Here is a tiny trained network, its code and every weight. The questions are about switching its units off for an input and a target symbol, where a switched-off unit gives its printed mean instead of its output.

import numpy as np


def w(rows, s, z=0):
    codes = np.array(rows[::2]) - 128.0
    scale = np.full(codes.shape[1], s)
    scale[-1] = z or s
    return codes * scale


def f(y):
    return y / 2 * (1 + np.tanh(0.7978845608 * (y + 0.044715 * y**3)))


def softmax(a):
    e = np.exp(a - a.max(-1, keepdims=True))
    return e / e.sum(-1, keepdims=True)


def log_softmax(a):
    a = a - a.max(-1, keepdims=True)
    return a - np.log(np.exp(a).sum(-1, keepdims=True))


def net(x, mask):
    ids = ['αγεζηλμξπφ'.index(c) for c in x.split()]
    T = len(ids)
    res = E[ids] + P[:T]
    r = res
    for j in range(3):
        rows = slice(3 * j, 3 * j + 3)
        q, k, v = (r @ M[0][rows].T for M in (Q, K, V))
        z = softmax(np.where(np.tri(T) > 0, q @ k.T / 3**0.5, -1e9)) @ v
        o = O[0][rows]
        res = res + np.where(mask[j], z, o[:, -1]) @ o[:, :-1]
    y = f(res @ A[0][:, :-1].T + A[0][:, -1])
    res = res + np.where(mask[3:7], y, B[0][:, -1]) @ B[0][:, :-1]
    return log_softmax(res[-1] @ U[:, :-1].T + U[:, -1])


Q, K, V, O, A, B = {}, {}, {}, {}, {}, {}
E = w([
[211,209,182,87,92],'α',
[119,134,175,208,105],'γ',
[196,184,59,164,167],'ε',
[62,155,180,99,70],'ζ',
[120,122,78,19,151],'η',
[19,108,79,154,132],'λ',
[122,116,136,177,225],'μ',
[66,254,82,131,99],'ξ',
[109,110,208,71,160],'π',
[153,108,89,125,89],'φ',
],0.014)
P = w([
[103,82,125,149,113],'0',
[63,242,138,90,220],'1',
[104,252,140,85,206],'2',
[115,255,139,85,192],'3',
[248,73,102,144,84],'4',
[228,62,111,150,84],'5',
[187,52,113,138,89],'6',
[69,160,159,82,130],'7',
[71,175,153,96,145],'8',
[98,168,144,87,143],'9',
],0.0067)
Q[0] = w([
[80,190,139,92,117],'h1',
[72,200,156,119,209],'h1',
[90,215,148,107,196],'h1',
[48,210,96,106,169],'h2',
[125,195,126,116,170],'h2',
[183,33,81,148,71],'h2',
[129,95,151,176,73],'h3',
[208,1,81,151,47],'h3',
[89,153,102,194,60],'h3',
],0.0086)
K[0] = w([
[164,38,94,165,110],'h1',
[174,23,124,96,7],'h1',
[129,55,105,124,44],'h1',
[193,38,171,147,127],'h2',
[125,22,119,168,119],'h2',
[91,254,176,93,177],'h2',
[130,142,67,26,196],'h3',
[117,208,175,77,217],'h3',
[147,70,82,91,176],'h3',
],0.0082)
V[0] = w([
[170,168,180,180,64],'h1',
[194,114,43,93,137],'h1',
[168,187,186,51,123],'h1',
[78,100,152,31,114],'h2',
[93,99,132,113,2],'h2',
[208,166,57,123,123],'h2',
[151,203,109,121,70],'h3',
[76,183,136,157,151],'h3',
[58,152,25,131,70],'h3',
],0.0079)
O[0] = w([
[152,229,139,231,109,43],'h1',
[127,165,43,55,183,115],'h1',
[21,216,136,104,123,158],'h1',
[98,143,54,84,69,133],'h2',
[217,154,69,148,80,4],'h2',
[143,160,97,131,234,119],'h2',
[79,168,77,198,150,144],'h3',
[69,95,145,122,125,250],'h3',
[108,3,60,202,92,200],'h3',
],0.0069,0.0018)
A[0] = w([
[192,129,217,175,217,6],'n1',
[43,112,240,218,78,93],'n2',
[109,29,84,134,185,155],'n3',
[226,102,201,255,111,100],'n4',
],0.0041,0.0011)
B[0] = w([
[123,254,225,117,143,162],'n1',
[72,133,135,194,27,246],'n2',
[119,112,115,119,176,246],'n3',
[194,255,156,142,204,142],'n4',
],0.0052,0.0014)
U = w([
[80,218,91,168,105,63],'α',
[235,182,187,137,83,163],'γ',
[123,98,172,199,255,105],'ε',
[129,130,172,215,67,155],'ζ',
[124,109,79,48,147,108],'η',
[211,52,109,157,81,253],'λ',
[110,81,248,94,151,145],'μ',
[20,71,93,209,130,30],'ξ',
[77,140,183,95,33,78],'π',
[242,151,59,175,166,178],'φ',
],0.0072,0.0047)

Each question gives the input, a string of symbols that net reads in full, and the target symbol t.
The units are the heads (3 rows each of Q, K, V and O) and the neurons (one row each of A and B). Each row of codes is followed by its name. A weight is (code - 128) times the scale printed after its matrix; where a second scale follows, it is the last column's (O, A, B and U).
mask holds one flag per unit, heads first, then neurons. A switched-off unit (its flag False) gives its mean, the last column of its rows in O or B, instead of its output. The means were averaged over made-up inputs and are rounded, as every weight is.
A unit's drop is (log p(t) with every unit on - log p(t) with that unit switched off) / (log p(t) with every unit on - log p(t) with every unit switched off).
The circuit of an input: a set's keep is (log p(t) with only the set's units on - log p(t) with every unit switched off) / (log p(t) with every unit on - log p(t) with every unit switched off). Starting from all 7 units, units are removed one at a time, each time the one whose removal leaves the highest keep (on an exact tie, the one counted first), for as long as the keep stays at least 0.8.
units of the circuit, in order: the units of the circuit, biggest drop first
k most important neurons: the k neurons with the biggest drops, biggest first
drop when u is switched off: that unit's drop, to one decimal
input λ α α, target λ: units of the circuit, in order => h3; h1
input ξ π μ, target ξ: units of the circuit, in order => h3; h2
input η λ α, target η: units of the circuit, in order => h1; h2
input λ λ γ ξ, target λ: units of the circuit, in order => h1; h3
input λ μ η, target λ: units of the circuit, in order => h1; h3
input α μ ε, target α: units of the circuit, in order => h1
input η η μ, target η: units of the circuit, in order => h1; h2
input π ε μ μ μ φ, target μ: units of the circuit, in order => h2; h3
input γ ε ε, target γ: 2 most important neurons => n1; n4
input γ μ π, target γ: drop when h2 is switched off => 0.3
input ε η ε, target ε: drop when n3 is switched off => 0.0
input η π ζ, target η: drop when h1 is switched off => 0.7
input α α μ, target α: drop when n2 is switched off => 0.0
input ε γ λ, target ε: units of the circuit, in order => h2
